B =
array([[255, 299, 429, 557, 715, 392, 568],
       [713, 796, 344, 450, 704, 351, 667],
       [300, 223, 365, 547, 774, 354, 528],
       [419, 346, 714, 610, 376, 711, 427],
       [239, 359, 556, 580, 588, 509, 563],
       [795, 959, 492, 459, 532, 493, 671],
       [357, 285, 691, 617, 414, 685, 426],
       [714, 913, 401, 447, 648, 389, 709],
       [564, 439, 224, 476, 858, 257, 574],
       [851, 810, 484, 473, 521, 525, 568],
       [437, 340, 266, 504, 850, 275, 567],
       [333, 474, 350, 512, 788, 311, 658],
       [376, 545, 337, 499, 795, 293, 681],
       [420, 524, 310, 490, 809, 283, 660],
       [270, 491, 402, 524, 749, 341, 676]])
Rows and columns are counted from 1.
row 1 col 1	255
row 2 col 4	450
row 8 col 5	648
row 1 col 6	392
row 12 col 7	658
row 11 col 6	275
row 3 col 7	528
row 4 col 5	376
row 15 col 2	491
row 7 col 5	414
row 7 col 6	685
row 1 col 7	568
row 4 col 4	610
row 4 col 1	419
row 8 col 4	447
row 6 col 6	493
row 11 col 3	266
row 9 col 6	257
row 15 col 4	524
row 5 col 7	563
row 4 col 7	427
row 8 col 6	389
row 7 col 7	426
row 6 col 7	671
row 15 col 1	270
row 10 col 4	473
row 1 col 2	299
row 8 col 1	714
row 5 col 6	509
row 7 col 3	691
row 6 col 1	795

arr =
2.2	2.6	1.2	1.4	1.5	2.4	1.5	0.0	0.6
-9.6	-9.3	-1.1	-3.3	-0.9	2.0	-4.8	10.5	7.2
4.4	-7.3	-13.1	16.9	18.7	-8.0	-0.2	5.7	24.2
2.3	1.3	-0.9	1.8	2.8	2.5	0.3	1.5	1.2
3.0	-2.1	-5.4	8.6	9.4	-2.7	0.8	2.7	11.6
8.3	-11.5	1.6	-0.3	-15.5	-19.1	9.4	1.3	-1.2
8.7	11.6	0.7	4.7	1.0	2.3	6.9	-9.4	-3.9
-7.1	-7.5	8.9	6.8	1.7	3.4	-2.4	0.9	1.4
Rows and columns are counted from 1.
(1, 1): 2.2
(4, 6): 2.5
(3, 9): 24.2
(8, 2): -7.5
(8, 7): -2.4
(7, 8): -9.4
(3, 8): 5.7
(1, 3): 1.2
(5, 8): 2.7
(1, 8): 0.0
(2, 4): -3.3
(6, 7): 9.4
(5, 3): -5.4
(5, 1): 3.0
(5, 6): -2.7
(8, 4): 6.8
(6, 8): 1.3
(5, 5): 9.4
(2, 6): 2.0
(2, 9): 7.2
(2, 5): -0.9
(4, 7): 0.3
(1, 2): 2.6
(8, 3): 8.9
(4, 4): 1.8
(6, 4): -0.3
(6, 1): 8.3
(5, 2): -2.1
(4, 2): 1.3
(1, 9): 0.6
(2, 8): 10.5

A =
array([[6292, 6459, 6508, 4444, 5678, 4530, 4814, 6111, 5792, 5006, 9359,
        6098, 4544, 7533],
       [6745, 6459, 6508, 4444, 5678, 5654, 3203, 8473, 3320, 6414, 5369,
        6098, 5829, 6668],
       [7255, 5139, 6943, 4936, 4029, 5654, 8535, 6102, 5792, 8621, 5703,
        6098, 5185, 6504],
       [5775, 4425, 6508, 4346, 7299, 5654, 6057, 5321, 8945, 6829, 5369,
        4403, 6608, 6555],
       [5862, 6420, 6508, 4444, 5678, 4006, 5880, 4315, 6501, 6829, 7643,
        6098, 4544, 3248],
       [6745, 6068, 6508, 4444, 5975, 8520, 6057, 2882, 4230, 6430, 5339,
        4764, 4544, 6555],
       [6251, 6459, 6508, 8925, 5678, 5654, 6057, 2514, 5792, 6898, 5369,
        5506, 4306, 6555],
       [8903, 9081, 6508, 4444, 5678, 7116, 6057, 5321, 6955, 5464, 5369,
        6098, 5706, 6765],
       [9691, 6459, 6700, 6259, 5678, 6247, 6575, 5321, 5792, 7131, 5369,
        6098, 8244, 5455],
       [6752, 6459, 6508, 3969, 4754, 4420, 6667, 5321, 5792, 7757, 5556,
        3918, 4544, 7062],
       [6745, 8145, 4675, 4444, 7569, 3800, 6057, 6677, 5792, 6375, 5369,
        4747, 4048, 6555]])
Indices start at 1.
row 1 col 1 = 6292
row 9 col 8 = 5321
row 8 col 6 = 7116
row 10 col 7 = 6667
row 7 col 9 = 5792
row 10 col 4 = 3969
row 5 col 5 = 5678
row 6 col 10 = 6430
row 7 col 12 = 5506
row 6 col 13 = 4544
row 11 col 4 = 4444
row 11 col 3 = 4675
row 10 col 2 = 6459
row 8 col 12 = 6098
row 5 col 3 = 6508
row 3 col 9 = 5792
row 2 col 7 = 3203
row 11 col 6 = 3800
row 6 col 4 = 4444
row 9 col 5 = 5678
row 9 col 13 = 8244
row 1 col 13 = 4544
row 8 col 11 = 5369
row 1 col 6 = 4530
row 1 col 3 = 6508
row 5 col 9 = 6501
row 10 col 6 = 4420
row 6 col 9 = 4230
row 7 col 11 = 5369
row 8 col 7 = 6057
row 7 col 6 = 5654
row 2 col 4 = 4444
row 8 col 10 = 5464

grid =
[[-60.9 -22.6  16.7  -4.1  -2.3 -24.8  -7.1]
 [-34.7 -24.8   5.3  -2.2  13.1 -16.5   5.5]
 [-13.6   6.2   4.0   1.0 -23.6  -0.8  -3.8]
 [-43.0 -26.6   2.0   0.6  -1.0 -14.7  14.8]
 [-23.7   7.6  20.4  -6.3  -6.5 -14.3 -31.0]
 [ -2.0  -1.6  12.4  -7.6  26.9 -11.6 -22.3]
 [ -6.9   0.0   6.0  -1.9   2.3  -5.5  -9.3]
 [ 18.6  20.4  20.1 -11.5  27.3  -9.2 -46.8]
 [-23.5   4.3   4.8   1.6 -29.7  -2.9  -3.0]]
Indices start at 1.
(1, 1)	-60.9
(8, 2)	20.4
(2, 4)	-2.2
(3, 7)	-3.8
(5, 3)	20.4
(8, 6)	-9.2
(9, 5)	-29.7
(7, 3)	6.0
(2, 7)	5.5
(4, 3)	2.0
(2, 5)	13.1
(3, 5)	-23.6
(4, 1)	-43.0
(3, 1)	-13.6
(4, 7)	14.8
(7, 7)	-9.3
(9, 4)	1.6
(8, 5)	27.3
(1, 5)	-2.3
(7, 1)	-6.9
(9, 6)	-2.9
(5, 4)	-6.3
(6, 6)	-11.6
(5, 6)	-14.3
(9, 7)	-3.0
(9, 3)	4.8
(4, 6)	-14.7
(7, 5)	2.3
(5, 7)	-31.0
(6, 3)	12.4

x =
array([[-13.0,  21.9,   7.9, -11.1, -26.6,  27.0,  32.0,  16.2,   3.6,
        -41.7,  14.5,   6.5, -26.6,  -1.2,  34.8,   6.8],
       [ 23.1,  -0.3,  -6.2,  14.2,  -8.7, -13.1,   4.8,   3.2, -34.3,
        -18.1,   5.1,  -3.3,  26.1,  35.4,   2.2, -20.9],
       [-34.6, -26.6,  -4.4,  29.3, -13.1, -23.0, -25.7,  -6.8, -23.1,
         18.3, -32.3,  28.2,  -8.6, -27.0,  13.6, -30.1],
       [  2.6,  17.3,  38.0, -30.4,   0.1,   5.4,  -9.4,  -3.5, -11.0,
        -18.4, -30.3, -16.1,  36.3,  17.0,  -8.5,   0.8],
       [ 25.5, -43.4,  -4.7, -22.6,  -6.8, -22.9, -16.9, -29.2,  -4.7,
         20.8,  23.9,  26.0,  21.3,  15.1, -22.1,   3.6],
       [ -3.5, -14.6,  30.5, -11.7,   5.8, -25.4,  29.6,  34.0, -13.7,
         19.2,  -9.9, -25.2,   4.3,   0.4, -14.5,  12.6],
       [-21.7,  22.6, -23.8,  -4.9, -12.2,  -3.5,  27.1, -13.1, -34.3,
         -2.5, -31.6,  39.3, -19.7,   8.9,  -1.8, -22.2],
       [ 40.6, -24.1,  -9.6,   5.8,  -2.3,   4.1,  44.8,  14.8,  29.1,
        -31.6,   7.8,  17.8,   9.5,  -2.2,  -1.7,  -4.0],
       [  7.7,  12.2,   4.2, -35.5,  -8.2,  15.0,   4.7, -19.3,   3.8,
        -33.9, -23.7,  13.7,  10.2,  17.1,  -3.1, -22.9],
       [ 17.9, -17.6, -19.8,  43.1,  32.1,   6.7, -20.9, -20.7, -14.5,
        -23.5,  14.9,   2.1, -16.6,  -2.5,  -3.0, -10.2]])
Rows and columns are counted from 1.
(1, 1): -13.0
(1, 7): 32.0
(7, 10): -2.5
(10, 15): -3.0
(8, 11): 7.8
(9, 6): 15.0
(2, 8): 3.2
(2, 1): 23.1
(3, 7): -25.7
(5, 14): 15.1
(6, 6): -25.4
(3, 10): 18.3
(1, 5): -26.6
(7, 7): 27.1
(4, 3): 38.0
(9, 9): 3.8
(3, 16): -30.1
(5, 7): -16.9
(8, 5): -2.3
(2, 10): -18.1
(4, 16): 0.8
(9, 12): 13.7
(10, 14): -2.5
(8, 4): 5.8
(2, 12): -3.3
(6, 16): 12.6
(7, 4): -4.9
(4, 4): -30.4
(8, 14): -2.2
(4, 2): 17.3
(6, 15): -14.5
(9, 10): -33.9
(3, 4): 29.3
(5, 4): -22.6
(5, 3): -4.7
(10, 3): -19.8
(2, 4): 14.2
(1, 11): 14.5
(3, 5): -13.1
